Below are the code and all the weights of a small trained network. Each question names an input and a class and asks about switching units off, where a switched-off unit gives its printed mean instead of its output.

import numpy as np


def w(rows, s, z=0):
    codes = np.array(rows[::2]) - 128.0
    scale = np.full(codes.shape[1], s)
    scale[-1] = z or s
    return codes * scale


def norm(h):
    return h / np.sqrt((h * h).mean(-1, keepdims=True) + 1e-5)


def f(y):
    return y / 2 * (1 + np.tanh(0.7978845608 * (y + 0.044715 * y**3)))


def log_softmax(a):
    a = a - a.max(-1, keepdims=True)
    return a - np.log(np.exp(a).sum(-1, keepdims=True))


def net(x, mask):
    res = np.array(x, float).reshape(1, 5) / 4 @ E
    u = 0
    for l in range(2):
        y = f(norm(res) @ A[l][:, :-1].T + A[l][:, -1])
        res = res + np.where(mask[u : u + 13], y, B[l][:, -1]) @ B[l][:, :-1]
        u += 13
    return log_softmax(norm(res)[-1] @ U[:, :-1].T + U[:, -1])


A, B = {}, {}
E = w([
[1,111,190],'x0',
[154,170,177],'x1',
[127,129,127],'x2',
[110,232,60],'x3',
[128,128,128],'x4',
],0.0067)
A[0] = w([
[103,87,110,63],'0.n1',
[85,48,20,14],'0.n2',
[113,85,132,25],'0.n3',
[128,52,17,64],'0.n4',
[72,149,140,132],'0.n5',
[162,38,116,17],'0.n6',
[84,116,114,32],'0.n7',
[128,94,157,132],'0.n8',
[136,132,148,249],'0.n9',
[218,76,80,19],'0.n10',
[124,173,55,85],'0.n11',
[76,14,1,67],'0.n12',
[180,105,214,115],'0.n13',
],0.0099,0.0015)
B[0] = w([
[84,117,180,137],'0.n1',
[166,198,172,202],'0.n2',
[75,59,147,133],'0.n3',
[183,136,137,215],'0.n4',
[152,151,77,171],'0.n5',
[119,56,58,191],'0.n6',
[78,103,104,131],'0.n7',
[167,128,81,158],'0.n8',
[173,160,165,162],'0.n9',
[152,119,102,231],'0.n10',
[88,138,64,203],'0.n11',
[164,235,254,255],'0.n12',
[112,175,133,207],'0.n13',
],0.0072,0.0033)
A[1] = w([
[167,137,253,138],'1.n1',
[154,67,197,114],'1.n2',
[83,130,164,121],'1.n3',
[57,134,151,110],'1.n4',
[110,96,49,140],'1.n5',
[122,23,182,145],'1.n6',
[205,126,90,70],'1.n7',
[145,126,9,255],'1.n8',
[181,177,200,164],'1.n9',
[148,25,146,138],'1.n10',
[35,139,121,130],'1.n11',
[37,66,151,144],'1.n12',
[57,140,226,174],'1.n13',
],0.013,0.0039)
B[1] = w([
[111,216,116,244],'1.n1',
[42,207,119,192],'1.n2',
[183,110,163,161],'1.n3',
[157,28,132,169],'1.n4',
[124,131,169,137],'1.n5',
[87,215,45,209],'1.n6',
[166,77,171,186],'1.n7',
[68,52,157,232],'1.n8',
[65,125,241,230],'1.n9',
[50,159,2,184],'1.n10',
[176,137,100,178],'1.n11',
[164,13,160,194],'1.n12',
[243,111,128,255],'1.n13',
],0.0068,0.0066)
U = w([
[252,42,133,229],'0',
[66,183,35,128],'1',
[181,211,230,2],'2',
],0.015,0.0028)

Each question gives the input, the list of numbers given to net, and the class t.
The units are the neurons (one row each of A and B). Each row of codes is followed by its name. A weight is (code - 128) times the scale printed after its matrix; where a second scale follows, it is the last column's (A, B and U).
mask holds one flag per neuron, layer by layer. A switched-off neuron (its flag False) gives its mean, the last column of its row in B, instead of its output. The means were averaged over made-up inputs and are rounded, as every weight is.
A unit's drop is (log p(t) with every unit on - log p(t) with that unit switched off) / (log p(t) with every unit on - log p(t) with every unit switched off).
The circuit of an input: a set's keep is (log p(t) with only the set's units on - log p(t) with every unit switched off) / (log p(t) with every unit on - log p(t) with every unit switched off). Starting from the 12 units with the biggest drops (on a tie, the unit counted first), units are removed one at a time, each time the one whose removal leaves the highest keep (on an exact tie, the one counted first), for as long as the keep stays at least 0.8.
circuit, biggest first: the units of the circuit, biggest drop first
most important unit: the unit with the biggest drop
top k neurons: the k neurons with the biggest drops, biggest first
top k neurons in layer l: the k neurons of layer l with the biggest drops, biggest first
drop of u: that unit's drop, to one decimal
input [4,-2,-1,-7,-5], class 1: circuit, biggest first	1.n6
input [4,-2,8,-8,1], class 1: top 2 neurons in layer 1	1.n6, 1.n10
input [-6,4,-8,4,-6], class 0: top 2 neurons in layer 0	0.n12, 0.n2
input [-4,-4,-8,-5,-3], class 1: top 2 neurons	1.n10, 0.n6
input [5,-8,7,4,-2], class 2: top 2 neurons	0.n12, 0.n2
input [-2,2,-1,1,5], class 0: top 4 neurons	0.n12, 0.n2, 1.n1, 1.n2
input [4,0,-4,-4,-1], class 0: top 2 neurons in layer 0	0.n4, 0.n10
input [-6,2,-3,-7,-7], class 1: top 2 neurons	1.n10, 1.n13
input [4,-6,-5,-5,8], class 2: top 4 neurons	0.n12, 0.n2, 1.n13, 1.n12
input [7,-3,-2,-5,2], class 0: top 2 neurons	1.n12, 1.n13
input [-3,3,-7,0,0], class 0: top 3 neurons in layer 0	0.n12, 0.n2, 0.n10
input [0,6,6,-6,-2], class 1: top 2 neurons in layer 0	0.n12, 0.n2
input [6,4,5,-3,-3], class 0: drop of 0.n12	0.4
input [-8,-8,-4,7,-1], class 0: top 2 neurons in layer 0	0.n4, 0.n13
input [2,-2,-1,-8,-1], class 1: drop of 0.n9	0.0
input [5,-4,8,0,-5], class 0: most important unit	1.n13
input [-6,6,4,-7,-1], class 1: drop of 0.n4	0.2
